Two labels a row
[1.02,-0.22,-0.40,-1.21,-0.42,-0.25,-0.56,0.74,1.34,-1.40,-0.36,0.14,-0.57,-0.31,1.72,-0.89,0.96,-0.99,3.55,2.39,-0.07,-1.38,-0.12,1.37,5.71,-2.96,0.05,-0.17,-1.63,2.20,0.74,-0.96,-3.49,0.76,-0.09,-0.06,-0.03,0.37,4.44,-0.22,1.29,-0.69,-3.31,0.09,0.30] : nesob, lotu
[1.53,0.81,-0.05,-1.59,-0.70,0.04,-0.11,1.11,1.12,-2.00,0.36,-0.07,-0.94,-0.33,0.55,-0.41,0.82,-1.32,2.08,2.34,0.80,-1.51,0.06,1.05,6.40,-1.14,-0.38,0.81,-2.79,2.29,0.12,-1.26,-1.67,-0.33,-0.04,-0.94,-0.37,-1.36,4.82,-0.22,0.38,-1.27,-0.28,0.30,0.16] : Pur, lotu
[1.39,-4.42,-0.91,-0.49,-0.30,0.13,-0.18,0.47,1.00,-0.98,0.23,0.08,-2.12,-0.23,-0.01,0.70,-0.13,-0.37,3.15,2.30,-0.56,-1.04,-0.50,0.57,1.97,-1.18,-0.42,-0.10,-0.79,2.74,0.04,-0.27,-0.39,1.10,0.56,-0.66,-0.44,2.04,2.25,-0.29,-0.60,0.33,-0.60,0.04,-0.42] : minit, lotu
[0.30,-1.00,-1.47,-0.73,-0.32,-0.15,0.10,0.97,-0.30,-1.27,2.25,-0.32,-0.59,-0.75,-2.36,-0.14,-0.43,-0.11,-1.53,2.02,0.77,2.66,-0.20,0.18,-1.80,-1.64,0.21,-0.08,-0.30,-0.43,-0.04,-0.42,-0.99,-0.05,0.24,-1.75,-0.41,-0.61,-0.58,-0.01,-1.39,-0.27,3.93,0.44,-0.30] : mator, Digim
[0.25,-3.26,-0.20,-0.29,-0.44,0.60,0.12,0.40,1.12,-1.07,0.45,-0.38,-0.83,-0.44,-0.83,1.02,-0.28,-0.37,2.98,1.47,-0.02,-0.48,-0.52,0.68,1.36,-2.05,-0.44,0.58,-0.02,0.71,-0.06,-0.28,0.48,0.51,0.43,-1.01,-1.13,0.85,-0.40,-0.32,-0.19,-1.02,1.60,0.29,0.17] : minit, Digim
[-1.26,-2.30,-1.80,-0.72,-0.49,0.29,0.30,0.97,-0.19,-1.62,1.11,-0.18,-1.65,-1.25,-1.03,-1.23,-0.62,-0.46,1.38,1.58,-0.03,0.56,-0.76,1.04,1.37,-4.67,-0.39,0.51,1.41,-0.32,0.79,-0.48,-2.11,-0.10,0.10,0.22,-1.77,-0.17,-1.63,0.05,0.75,0.07,3.19,0.84,-0.41] : minit, Digim
[0.52,1.63,-0.29,-0.19,-0.79,-0.63,-0.38,1.13,0.90,-0.32,0.35,0.20,0.48,-0.52,0.03,-1.18,0.10,-0.80,1.72,1.32,-0.44,-1.25,0.08,1.49,6.70,-2.79,-0.15,0.66,-0.68,1.79,-0.23,-1.05,-1.98,-0.31,-0.91,-0.55,-1.38,-1.84,0.99,-0.11,2.82,-1.23,-1.61,0.48,0.89] : nesob, Digim
[1.95,-2.47,-0.58,-0.95,-0.11,-0.03,-1.47,0.72,1.45,-0.50,0.14,-0.07,1.07,-0.29,-0.21,0.91,1.15,-0.74,4.65,2.09,0.85,-0.72,-0.23,1.03,1.99,-0.66,-0.71,0.01,-2.78,0.83,-0.32,-0.66,-2.33,1.57,0.37,-2.45,-0.56,-0.31,0.46,0.97,-1.18,-1.39,-0.94,0.42,-0.13] : minit, lotu
[-1.16,0.44,-0.56,-2.66,-0.98,1.26,2.00,0.65,0.52,-2.75,1.03,-0.52,-2.26,-1.00,-0.50,0.02,-0.24,-0.94,-0.23,1.63,0.92,-0.71,-0.53,0.39,3.62,-3.05,0.30,1.23,-0.13,-1.50,1.02,-0.82,-0.56,-1.05,-0.36,0.95,0.21,-1.64,4.15,0.22,-0.31,-1.12,2.96,0.30,-0.03] : Pur, Digim
[-2.43,0.27,-3.62,-1.25,0.19,0.77,-1.11,1.44,1.70,-1.23,-0.38,1.28,1.72,-1.40,0.04,0.77,1.21,-0.98,3.93,3.34,0.26,-1.65,-1.13,1.00,-1.56,-4.51,0.21,-0.46,-1.59,-6.10,1.26,0.33,-5.14,0.02,0.70,-0.05,-0.85,-1.37,1.46,-0.37,2.76,-4.86,3.55,1.46,1.41] : nesob, Digim
[-0.60,-0.57,0.20,-0.74,-0.34,0.72,0.62,-0.24,0.12,-1.48,0.00,-0.86,0.24,-0.01,-0.13,-0.13,-0.26,-0.23,1.43,-0.03,0.57,0.83,0.01,0.23,1.21,-2.32,0.36,0.33,1.12,-0.64,0.85,-0.15,-0.25,0.48,-0.09,0.77,-0.07,-0.21,-0.55,0.34,-0.88,0.25,-0.56,0.17,-0.07] : nesob, lotu
[2.18,-0.02,0.82,-0.52,-0.56,-0.39,-0.43,1.05,2.19,-1.54,0.93,0.32,0.29,-0.55,1.67,-0.17,1.33,-1.32,3.58,1.06,0.14,-0.21,0.99,1.44,5.19,-1.66,-1.94,0.37,-3.29,1.41,0.07,-1.07,-1.84,-0.05,-0.25,-1.72,-0.59,-1.29,0.66,-0.21,-0.71,-2.27,1.23,0.65,-0.02] : Pur, lotu
[1.20,-4.43,-1.21,-1.69,-0.60,1.08,0.26,1.04,0.41,-1.93,0.92,-0.53,-2.63,-0.91,-1.09,0.58,-0.10,-1.20,3.46,2.25,0.83,-1.93,-0.61,0.96,2.48,-1.58,-0.57,0.92,-0.55,2.05,-0.02,-0.57,0.58,0.40,0.90,-0.99,-1.57,1.07,2.46,-0.16,-0.69,0.34,2.34,0.35,-1.12] : minit, Digim
[0.91,1.56,-2.64,-2.22,0.28,0.13,-2.39,0.48,1.38,-0.45,-0.19,0.67,3.61,-0.81,-0.72,0.55,2.04,-1.89,3.56,3.27,2.34,-0.52,-0.65,1.04,-0.57,-1.35,0.16,-0.95,-4.75,-5.16,0.43,-0.64,-6.70,1.77,0.08,-1.52,0.94,-2.98,1.90,-0.87,0.05,-2.22,-2.43,0.83,-0.14] : Pur, Digim
[0.57,-2.86,0.18,-1.39,-0.88,0.55,1.44,0.36,-0.19,-2.36,2.48,-0.87,-2.42,-0.83,-0.68,-0.65,-0.72,-0.46,-0.15,0.49,0.46,1.92,0.12,0.32,0.76,-3.03,-1.45,0.76,0.38,-0.21,0.64,-0.85,0.33,-0.34,-0.35,-0.71,-0.58,-0.53,-2.59,0.50,-3.39,1.14,4.76,0.25,-1.54] : mator, Digim
[1.50,2.02,0.02,-2.36,-0.56,0.08,-0.37,0.74,1.36,-2.00,0.44,-0.08,0.82,-0.48,0.64,-0.45,1.26,-1.71,2.64,2.87,1.79,-0.98,-0.11,1.10,6.07,-1.78,-0.01,0.55,-3.35,0.44,0.95,-1.50,-3.27,0.58,-0.37,-0.86,0.60,-2.19,5.45,-0.49,-0.14,-1.66,-2.13,0.21,0.08] : Pur, lotu
[2.36,1.71,-0.59,-2.44,-0.96,-0.12,-1.57,1.14,0.98,-2.56,1.18,-0.28,1.51,-1.02,-0.68,-1.26,1.25,-2.20,3.72,3.89,2.43,1.10,0.12,2.09,6.70,-3.82,-0.30,0.55,-3.06,1.05,0.49,-1.91,-5.74,1.20,-0.82,-1.75,-0.37,-2.69,3.37,-0.45,-0.63,-0.68,-2.46,0.58,-0.37] : Pur, lotu
[0.37,-3.20,0.39,-0.23,-0.84,0.30,1.00,0.54,0.44,-1.79,0.72,-0.81,-2.21,-0.29,0.08,-0.17,-0.74,-0.07,2.50,1.17,-0.35,0.24,-0.03,0.64,3.54,-3.10,-0.26,0.80,1.73,3.25,0.50,-0.77,1.64,0.21,0.07,0.13,-1.21,1.52,0.67,0.14,-0.38,0.20,1.04,-0.07,-0.83] : minit, lotu
[2.35,-2.41,-1.02,0.35,-0.33,-0.59,-1.75,0.79,1.44,-0.80,0.69,0.43,0.47,-0.66,-0.28,0.04,0.74,-1.11,4.72,3.20,0.41,-0.23,-0.06,1.62,3.15,-2.41,-1.17,0.01,-2.10,2.47,-0.34,-0.75,-2.63,1.19,0.68,-2.85,-1.24,0.20,0.27,-0.66,0.50,-1.61,0.03,0.56,0.14] : minit, lotu
[1.12,-0.67,1.39,-1.23,-0.98,0.30,0.92,0.54,1.05,-2.06,1.13,-0.70,-1.39,-0.39,1.49,-0.66,0.14,-0.80,2.30,-0.13,0.28,-0.21,0.51,0.91,6.56,-2.66,-0.61,0.86,-0.64,1.93,0.75,-1.16,-0.65,0.13,-0.50,0.23,-0.28,-0.80,1.20,-0.07,-1.53,0.07,-0.62,0.00,-0.42] : Pur, lotu
[2.64,-4.19,0.02,0.70,-0.68,-0.43,-0.99,0.51,1.50,-0.77,0.59,-0.86,-0.23,-0.18,-0.21,-0.46,-0.35,-0.35,4.96,1.78,-0.68,0.33,-0.02,1.38,4.10,-2.99,-1.08,0.04,-0.36,3.86,-0.12,-0.73,-1.31,1.77,0.38,-1.93,-1.53,1.01,-2.24,-0.25,-0.47,0.28,-1.84,0.47,-0.27] : minit, lotu
[0.01,0.88,-1.50,-0.80,-0.02,0.27,0.21,0.37,1.30,-0.04,0.20,0.02,0.56,-0.36,-0.68,1.34,0.41,-0.59,-0.41,1.03,0.45,-0.93,-1.07,-0.21,0.75,0.09,0.43,-0.22,-3.10,-3.80,-0.31,-0.33,-2.25,-0.43,-0.64,-0.82,0.31,-3.03,1.28,-0.36,0.30,-2.41,1.22,0.41,0.77] : Pur, Digim
[0.06,-2.63,-0.72,1.06,-0.22,0.34,0.32,1.08,1.94,0.01,0.02,0.01,0.10,0.01,-1.17,1.79,-0.13,0.00,2.74,0.67,-1.13,-1.24,-0.57,0.57,0.99,-0.43,-0.62,0.31,-0.37,0.04,-0.84,0.49,2.46,0.72,0.17,-1.75,-1.78,-0.08,-1.38,-0.43,1.24,-3.26,3.06,0.50,1.14] : minit, Digim
[3.91,-3.58,0.35,-1.20,-0.62,-0.31,-0.99,0.99,0.86,-1.89,1.03,-0.72,-2.11,-0.66,-0.06,-0.42,0.29,-1.34,4.47,2.93,0.81,-0.91,0.24,1.71,6.64,-1.60,-1.15,0.65,-1.95,5.82,-0.16,-1.23,-1.11,1.31,0.27,-2.15,-1.21,1.13,3.39,-0.37,-1.54,1.38,-1.81,0.06,-1.15] : minit, lotu
[-0.49,-2.77,-2.14,-0.97,-0.38,0.93,0.46,0.44,0.50,-0.88,1.04,-0.53,-0.99,-0.77,-2.28,0.77,-0.76,-0.21,1.01,1.99,0.51,-0.09,-1.04,0.22,-1.17,-2.34,0.46,0.48,0.18,-2.42,0.08,-0.05,-0.86,0.40,0.18,-0.57,-0.60,-0.79,-0.22,-0.15,-0.29,-0.70,2.82,0.30,-0.26] : minit, Digim
[0.80,-1.81,0.01,-2.10,-0.71,1.02,1.57,0.14,1.14,-2.35,1.48,-0.42,-1.62,-0.78,0.35,0.82,0.54,-0.92,1.61,0.09,0.72,-0.01,0.21,0.20,1.42,-1.73,-1.22,0.84,-2.11,-2.66,0.69,-0.61,-0.41,-0.62,-0.18,-0.78,-0.28,-1.62,-0.15,-0.04,-3.13,-1.24,4.83,0.45,-0.74] : Pur, Digim
[-2.85,-1.80,-3.24,-1.27,-0.63,0.60,1.17,1.46,0.21,-1.86,1.37,0.57,-1.51,-1.93,-0.59,-0.63,-0.45,-0.52,1.71,1.69,-0.59,-0.72,-0.69,0.77,-0.98,-6.35,-0.66,0.34,1.03,-4.31,0.89,0.00,-2.95,-0.81,0.59,0.58,-2.17,-0.63,-1.82,-0.04,1.78,-2.29,6.70,1.64,0.24] : nesob, Digim
[-1.18,-3.83,-2.15,-0.50,-0.61,0.99,0.40,1.23,-0.13,-1.40,1.37,0.99,-0.75,-1.35,-1.83,0.05,-1.13,-0.21,3.46,1.74,0.15,0.50,-0.30,0.95,-1.50,-5.24,-0.52,0.61,2.56,-1.31,0.59,0.16,-0.13,0.47,0.85,-0.31,-2.54,0.73,-3.39,-0.01,0.47,-0.73,5.56,0.89,-0.18] : minit, Digim
[-0.72,1.21,0.12,-1.73,-0.48,0.96,0.56,0.64,0.63,-2.24,0.42,0.12,1.04,-0.37,0.07,0.16,0.49,-1.08,2.21,0.95,1.66,0.09,0.01,0.55,1.65,-2.93,-0.23,0.84,0.07,-1.73,0.94,-0.54,-0.78,-0.35,0.06,0.37,-0.38,-1.47,1.70,-0.09,-0.27,-1.57,1.94,0.19,-0.39] : Pur, Digim
[-0.48,0.59,-0.52,-1.45,-0.76,0.59,0.96,0.07,-0.78,-1.21,1.07,-0.23,-1.33,-0.90,-0.04,-1.60,-0.36,-0.59,-0.35,-0.06,0.92,-0.30,0.06,0.57,2.46,-2.94,0.13,0.70,1.24,-0.69,0.65,-0.64,-1.89,-0.32,-0.59,1.22,-0.38,-1.29,-0.08,0.18,0.09,1.29,0.52,0.34,-0.85] : Pur, Digim
[-1.54,0.57,-0.01,-0.14,-0.24,0.44,1.33,0.24,-0.03,-0.24,-0.18,0.59,-2.03,-0.67,1.12,-0.41,-0.29,-0.06,-0.39,-2.22,-1.11,-2.44,0.11,-0.13,1.75,-0.87,-0.27,0.57,0.82,-1.20,0.17,0.14,1.24,-1.53,-0.18,1.71,-1.27,-0.04,-0.17,0.23,1.77,-0.72,2.58,0.39,0.31] : nesob, Digim
[1.61,1.18,-1.52,-3.38,-0.63,1.01,-0.73,1.41,0.67,-2.40,0.96,0.29,-0.44,-0.87,-0.91,0.59,1.70,-2.72,2.64,3.92,2.80,-2.42,-0.55,1.28,3.72,-0.52,-0.55,0.80,-4.09,-0.25,0.20,-1.41,-3.06,-0.24,0.29,-1.72,-0.25,-2.09,6.70,-0.72,-0.24,-2.13,1.97,1.03,-0.73] : Pur, Digim
[-0.69,1.18,-1.68,-0.73,0.38,0.11,-0.45,0.14,1.19,1.08,-1.17,0.38,1.33,-0.40,-0.24,0.82,0.70,-0.46,1.28,1.94,0.19,-2.00,-0.90,0.47,0.91,-0.56,1.00,-0.32,-1.54,-2.43,0.09,0.00,-2.86,0.36,-0.16,0.13,0.54,-1.08,3.14,-0.30,2.36,-2.16,-2.24,0.28,1.10] : nesob, Digim
[2.04,-1.62,0.20,0.22,-0.36,-0.32,-1.55,0.74,0.40,-0.33,-0.09,-0.28,0.78,0.11,-0.36,-0.29,0.45,-0.86,4.05,1.38,0.41,-0.61,0.08,1.32,3.68,-1.05,-0.69,0.32,-0.57,3.44,-0.35,-0.59,-0.73,1.34,0.41,-1.74,-1.15,0.49,0.45,-0.35,0.52,-0.04,-2.62,0.25,-0.11] : minit, lotu
[0.66,-4.06,-0.54,-0.58,-0.78,0.38,0.44,0.88,0.45,-1.68,0.73,-0.76,-2.19,-0.75,-0.09,-0.39,-0.52,-0.30,3.22,1.75,-0.46,-0.41,-0.28,1.06,2.81,-3.44,-0.70,0.41,0.88,2.61,0.45,-0.49,-0.17,0.81,0.45,-0.30,-1.31,1.60,-0.03,-0.08,-0.53,0.74,0.93,0.20,-0.52] : minit, lotu
[-0.07,0.50,-1.36,-1.35,-0.52,0.44,-0.07,0.90,0.17,-1.05,0.67,1.13,-0.84,-1.23,-0.03,-0.13,0.98,-1.51,1.25,0.99,0.82,-2.18,0.20,0.81,2.11,-1.35,-1.03,0.64,-1.71,-1.18,-0.09,-0.54,-1.57,-0.96,-0.11,-1.23,-1.64,-1.70,2.07,-0.50,1.38,-1.84,3.78,1.08,-0.19] : nesob, Digim
[-0.40,-0.13,-2.03,-0.87,0.87,0.50,-1.63,0.05,0.28,0.55,-1.30,1.54,1.90,-1.03,1.90,0.59,2.14,-1.34,4.60,-0.62,0.53,-3.14,0.06,0.94,-4.17,-0.25,-1.65,-1.12,-2.79,-5.06,0.56,0.73,-4.85,0.76,0.85,-0.12,-0.60,-0.14,-1.26,-0.54,1.19,-1.78,0.94,1.08,-0.46] : nesob, Digim

Both labels of each row
[2.24,-1.43,0.50,-1.91,0.36,-1.47,-1.47,-0.16,0.16,-1.21,5.37,1.33,0.36,-1.48,0.92,-0.35,-0.66,0.14,-0.96,0.90,0.73,0.20,-1.02,-1.14,0.51,0.17,1.88,1.09,1.22,0.83,-0.29,0.39,-1.29,-0.13,-0.32,-0.37,3.62,2.19,-2.79,0.36,-3.34,1.60,1.12,-0.28,4.14] : Kurik, kofik
[0.54,-1.37,0.08,0.49,1.68,-0.48,-0.95,-0.64,2.64,-0.33,0.24,0.67,-0.57,-0.67,2.31,0.40,-1.08,0.24,-0.56,0.45,-0.36,1.53,-0.93,1.20,-0.36,-0.05,0.53,0.78,1.54,-0.32,0.36,0.21,-0.95,-0.77,-0.43,-0.36,2.47,0.29,-1.75,0.21,-0.67,1.48,1.06,0.16,0.08] : Kurik, kofik
[-5.86,-2.88,-0.95,1.45,2.27,0.46,-0.42,0.92,0.12,0.60,-0.48,-1.03,-0.43,-1.25,1.06,0.33,-0.73,0.59,1.05,1.25,-0.13,3.31,-0.11,-0.69,-0.28,-0.23,-2.10,-1.62,0.88,1.17,0.40,1.75,-0.10,-0.09,-1.16,-0.24,1.91,-0.41,0.06,0.33,0.40,0.02,0.92,-0.78,-3.38] : mezet, Fum
[-1.09,0.38,-0.22,0.56,0.35,0.36,-1.67,-0.02,-0.44,3.16,0.33,-2.49,1.32,0.02,0.39,1.73,-0.37,-0.49,1.40,0.20,0.20,1.01,-0.60,-0.88,-0.39,0.34,1.71,-0.09,-1.40,-0.57,0.75,2.81,-0.53,-0.55,0.45,1.26,-2.69,-1.03,2.82,-0.34,-0.40,1.27,0.75,-1.39,2.54] : Kurik, Fum
[0.64,-3.98,0.45,-0.34,1.87,-1.63,-1.61,0.24,-0.10,-2.99,-1.82,3.87,-1.71,-1.77,0.55,-0.23,-0.83,0.90,-2.09,1.25,0.81,0.77,-0.72,-0.15,-0.13,-0.01,-0.35,-3.34,1.54,0.31,-0.39,0.04,-1.03,0.29,0.41,-0.96,5.81,1.74,-5.42,0.12,-4.01,0.98,1.03,-0.05,0.37] : Kurik, foza
[-0.35,-1.83,-0.66,0.56,1.08,1.55,-0.12,-0.25,0.00,2.03,0.47,-1.54,0.79,-1.17,2.10,1.50,-1.36,0.53,1.29,0.30,-0.57,1.43,-1.65,-1.21,-0.68,0.54,1.40,0.41,1.27,0.02,0.54,2.06,-0.75,0.67,-2.00,1.72,-0.66,-0.03,1.85,0.30,0.68,0.50,0.18,-1.23,1.49] : Kurik, ralif
[-0.59,-0.22,-0.33,-0.15,-0.21,0.73,0.26,-0.29,-0.13,0.22,-0.57,-0.94,0.41,-0.33,0.95,-0.06,-0.92,0.55,1.51,0.32,0.66,0.72,-0.69,-0.56,-0.44,0.23,0.15,0.25,0.25,0.16,0.07,1.02,0.05,-0.22,0.05,0.58,0.52,-0.02,0.40,0.97,0.52,0.33,0.23,-1.07,1.09] : Kurik, ralif
[2.29,1.29,0.62,-0.08,-0.03,1.46,0.30,-0.07,0.21,0.61,1.20,-2.08,0.80,0.31,2.60,0.63,0.02,-0.22,1.48,-0.57,-0.22,0.54,1.25,1.07,0.18,0.24,0.10,-0.28,1.25,0.21,-0.20,1.07,-1.13,-0.24,-0.17,1.10,-0.66,0.11,2.36,0.75,0.33,0.72,0.47,-0.90,1.13] : Kurik, ralif
[-0.63,-1.04,-0.22,0.20,0.54,-0.54,-1.40,0.00,-1.47,-0.30,1.07,-1.45,0.58,5.55,2.73,-0.35,0.26,0.49,0.45,0.41,-0.61,1.37,-0.82,0.10,-0.62,0.83,1.24,0.40,-0.58,-0.11,-0.86,1.78,-1.32,-0.67,0.19,0.86,-0.09,-0.83,-0.24,-0.15,-2.70,2.17,2.01,-1.66,2.96] : Kurik, ralif
